[31.1 34.1 -54.2]
[-1.9 48.0 11.6]
[-5.2 50.0 -0.4]
[-38.8 34.8 -29.3]
[-35.8 7.1 27.5]
[-17.9 38.2 -42.0]
[32.5 -41.7 48.7]
[-35.1 -53.1 48.4]
[63.4 -54.3 -14.2]
[-37.0 12.1 0.9]
[49.4 -17.3 -54.9]
[9.1 -13.1 28.0]
->
[49.4 -17.3 -54.9]
[31.1 34.1 -54.2]
[-17.9 38.2 -42.0]
[-38.8 34.8 -29.3]
[63.4 -54.3 -14.2]
[-5.2 50.0 -0.4]
[-37.0 12.1 0.9]
[-1.9 48.0 11.6]
[-35.8 7.1 27.5]
[9.1 -13.1 28.0]
[-35.1 -53.1 48.4]
[32.5 -41.7 48.7]

[-5.3 19.7 -41.6 13.2 4.7 -22.4 -2.2 -20.4 -6.5 13.2 -7.5 24.9 -0.9 3.2 14.5]
[-10.9 48.1 19.8 59.4 -24.7 -38.2 -26.0 -8.6 17.5 -53.4 -2.0 22.6 -19.9 4.3 -2.2]
[0.3 29.7 10.1 -26.7 -5.3 10.3 19.2 7.0 0.4 -8.3 -19.4 -5.5 -19.4 -26.3 -26.1]
->
[-5.3 19.7 -41.6 13.2 4.7 -22.4 -2.2 -20.4 -6.5 13.2 -7.5 24.9 -0.9 3.2 14.5]
[0.3 29.7 10.1 -26.7 -5.3 10.3 19.2 7.0 0.4 -8.3 -19.4 -5.5 -19.4 -26.3 -26.1]
[-10.9 48.1 19.8 59.4 -24.7 -38.2 -26.0 -8.6 17.5 -53.4 -2.0 22.6 -19.9 4.3 -2.2]

[26.6 -12.8 20.9 27.3 40.7 0.4 -23.6 -30.9 55.6 3.5 32.7]
[4.6 56.3 1.7 11.8 12.0 18.6 8.7 15.8 2.4 30.9 -7.7]
[-34.4 -61.2 -23.6 -11.9 -10.6 -9.2 15.1 31.4 39.4 17.4 -8.8]
->
[-34.4 -61.2 -23.6 -11.9 -10.6 -9.2 15.1 31.4 39.4 17.4 -8.8]
[4.6 56.3 1.7 11.8 12.0 18.6 8.7 15.8 2.4 30.9 -7.7]
[26.6 -12.8 20.9 27.3 40.7 0.4 -23.6 -30.9 55.6 3.5 32.7]

[-10.1 52.0 44.0 41.3 0.7 23.3 51.4]
[-1.1 -2.5 -14.1 -3.1 52.1 -40.4 -59.4]
->
[-1.1 -2.5 -14.1 -3.1 52.1 -40.4 -59.4]
[-10.1 52.0 44.0 41.3 0.7 23.3 51.4]

[-8.0 9.8 -38.7 -48.2 39.5 -9.8]
[-8.1 11.8 -28.3 -51.0 33.8 -9.3]
[-7.9 -5.9 16.2 0.3 -35.4 5.8]
[-4.6 14.6 -20.7 -53.9 39.4 -18.6]
->
[-8.0 9.8 -38.7 -48.2 39.5 -9.8]
[-8.1 11.8 -28.3 -51.0 33.8 -9.3]
[-4.6 14.6 -20.7 -53.9 39.4 -18.6]
[-7.9 -5.9 16.2 0.3 -35.4 5.8]

[6.8 -41.2 -24.2 9.2 -28.1 -25.8 -2.5 -8.6 7.2 -1.9]
[-12.0 -27.3 -29.7 -37.1 -45.9 -19.9 -51.4 -45.7 -12.1 -0.8]
[-4.7 3.1 -27.8 -9.6 -61.6 8.3 -7.4 2.4 -7.1 -6.9]
[-6.6 -9.9 -11.3 -21.0 -17.4 62.5 -7.7 1.8 -2.1 -4.2]
[11.6 -39.7 -34.2 3.0 0.3 14.1 -14.6 -28.0 8.8 2.8]
[6.7 -32.7 -43.0 -8.5 -42.8 2.1 -29.6 -30.4 1.7 2.0]
[-6.7 -13.3 -4.6 -2.7 29.9 -43.2 5.9 -24.2 -1.5 -4.9]
[-1.9 -36.1 -20.6 -4.4 -46.9 28.4 -14.5 7.2 -0.4 -5.6]
[-13.8 -22.8 -22.3 -38.4 -52.2 45.6 -44.1 -17.2 -11.8 -3.8]
->
[6.7 -32.7 -43.0 -8.5 -42.8 2.1 -29.6 -30.4 1.7 2.0]
[11.6 -39.7 -34.2 3.0 0.3 14.1 -14.6 -28.0 8.8 2.8]
[-12.0 -27.3 -29.7 -37.1 -45.9 -19.9 -51.4 -45.7 -12.1 -0.8]
[-4.7 3.1 -27.8 -9.6 -61.6 8.3 -7.4 2.4 -7.1 -6.9]
[6.8 -41.2 -24.2 9.2 -28.1 -25.8 -2.5 -8.6 7.2 -1.9]
[-13.8 -22.8 -22.3 -38.4 -52.2 45.6 -44.1 -17.2 -11.8 -3.8]
[-1.9 -36.1 -20.6 -4.4 -46.9 28.4 -14.5 7.2 -0.4 -5.6]
[-6.6 -9.9 -11.3 -21.0 -17.4 62.5 -7.7 1.8 -2.1 -4.2]
[-6.7 -13.3 -4.6 -2.7 29.9 -43.2 5.9 -24.2 -1.5 -4.9]
